Below are the code and all the weights of a small trained network. Each question names an input and a class and asks about switching units off, where a switched-off unit gives its printed mean instead of its output.

import numpy as np


def w(rows, s, z=0):
    codes = np.array(rows[::2]) - 128.0
    scale = np.full(codes.shape[1], s)
    scale[-1] = z or s
    return codes * scale


def f(y):
    return np.maximum(y, 0)


def log_softmax(a):
    a = a - a.max(-1, keepdims=True)
    return a - np.log(np.exp(a).sum(-1, keepdims=True))


def net(x, mask):
    res = np.array(x, float).reshape(1, 3) / 4 @ E
    y = f(res @ A[0][:, :-1].T + A[0][:, -1])
    res = res + np.where(mask, y, B[0][:, -1]) @ B[0][:, :-1]
    return log_softmax(res[-1] @ U[:, :-1].T + U[:, -1])


A, B = {}, {}
E = w([
[209,185,101,193,10,177],'x0',
[142,47,228,119,73,205],'x1',
[176,36,87,231,153,7],'x2',
],0.013)
A[0] = w([
[54,166,160,146,173,87,111],'neuron 0',
[145,19,201,144,104,189,140],'neuron 1',
[145,154,151,31,129,182,25],'neuron 2',
[83,214,20,130,181,97,146],'neuron 3',
[147,56,86,197,135,77,1],'neuron 4',
[112,57,236,136,98,165,149],'neuron 5',
[104,206,169,70,140,162,55],'neuron 6',
[48,32,144,108,170,110,68],'neuron 7',
[63,97,131,123,177,134,92],'neuron 8',
[46,161,94,90,124,228,73],'neuron 9',
[58,64,179,97,183,133,149],'neuron 10',
[215,151,149,82,184,156,179],'neuron 11',
[192,81,78,138,154,100,141],'neuron 12',
[186,23,167,200,148,81,5],'neuron 13',
[164,135,127,150,22,138,113],'neuron 14',
[86,84,156,132,164,146,125],'neuron 15',
[170,69,136,88,88,165,154],'neuron 16',
[129,174,29,127,77,105,133],'neuron 17',
[249,167,124,185,88,166,92],'neuron 18',
],0.011,0.0034)
B[0] = w([
[132,117,89,106,66,150,183],'neuron 0',
[32,170,157,254,40,133,239],'neuron 1',
[180,150,157,117,162,128,204],'neuron 2',
[48,202,135,200,50,165,240],'neuron 3',
[154,147,147,119,187,127,237],'neuron 4',
[99,149,113,176,111,111,229],'neuron 5',
[204,165,150,174,167,83,206],'neuron 6',
[140,90,84,58,114,137,213],'neuron 7',
[142,48,72,86,79,152,181],'neuron 8',
[178,135,173,130,176,53,217],'neuron 9',
[115,80,61,110,137,171,214],'neuron 10',
[120,122,176,130,142,119,158],'neuron 11',
[148,130,216,164,140,95,208],'neuron 12',
[175,162,171,134,212,65,248],'neuron 13',
[113,103,49,38,118,189,226],'neuron 14',
[116,109,87,112,143,144,173],'neuron 15',
[92,124,123,134,120,116,192],'neuron 16',
[99,113,95,158,99,132,200],'neuron 17',
[146,58,65,51,117,174,243],'neuron 18',
],0.0096,0.016)
U = w([
[4,164,137,194,72,132,250],'0',
[157,73,42,60,97,150,89],'1',
[234,150,200,138,155,101,35],'2',
],0.017,0.0025)

Each question gives the input, the list of numbers given to net, and the class t.
The units are the neurons (one row each of A and B). Each row of codes is followed by its name. A weight is (code - 128) times the scale printed after its matrix; where a second scale follows, it is the last column's (A, B and U).
mask holds one flag per neuron, in row order. A switched-off neuron (its flag False) gives its mean, the last column of its row in B, instead of its output. The means were averaged over made-up inputs and are rounded, as every weight is.
A unit's drop is (log p(t) with every unit on - log p(t) with that unit switched off) / (log p(t) with every unit on - log p(t) with every unit switched off).
The circuit of an input: a set's keep is (log p(t) with only the set's units on - log p(t) with every unit switched off) / (log p(t) with every unit on - log p(t) with every unit switched off). Starting from the 12 units with the biggest drops (on a tie, the unit counted first), units are removed one at a time, each time the one whose removal leaves the highest keep (on an exact tie, the one counted first), for as long as the keep stays at least 0.8.
circuit, biggest first: the units of the circuit, biggest drop first
most important unit: the unit with the biggest drop
top k neurons: the k neurons with the biggest drops, biggest first
drop of u: that unit's drop, to one decimal
input [7,-6,-4], class 1: circuit, biggest first	(neuron 18)
input [-4,0,-4], class 1: top 4 neurons	(neuron 13; neuron 10; neuron 12; neuron 8)
input [-6,-1,-7], class 2: top 2 neurons	(neuron 6; neuron 9)
input [-5,8,7], class 0: top 2 neurons	(neuron 1; neuron 5)
input [6,1,-6], class 1: top 3 neurons	(neuron 14; neuron 18; neuron 13)
input [5,-3,-6], class 2: top 2 neurons	(neuron 9; neuron 6)
input [-3,-2,2], class 1: top 2 neurons	(neuron 1; neuron 5)
input [8,-6,-8], class 1: top 2 neurons	(neuron 18; neuron 14)
input [7,1,6], class 1: top 2 neurons	(neuron 18; neuron 14)
input [5,8,8], class 0: top 3 neurons	(neuron 1; neuron 5; neuron 9)
input [-4,7,7], class 0: top 4 neurons	(neuron 1; neuron 5; neuron 9; neuron 6)
input [7,2,-6], class 1: top 2 neurons	(neuron 14; neuron 18)
input [5,-1,4], class 1: drop of neuron 18	0.4
input [-2,8,6], class 0: most important unit	neuron 1
input [6,3,-8], class 2: drop of neuron 9	0.5
input [-5,-4,1], class 1: drop of neuron 8	1.1
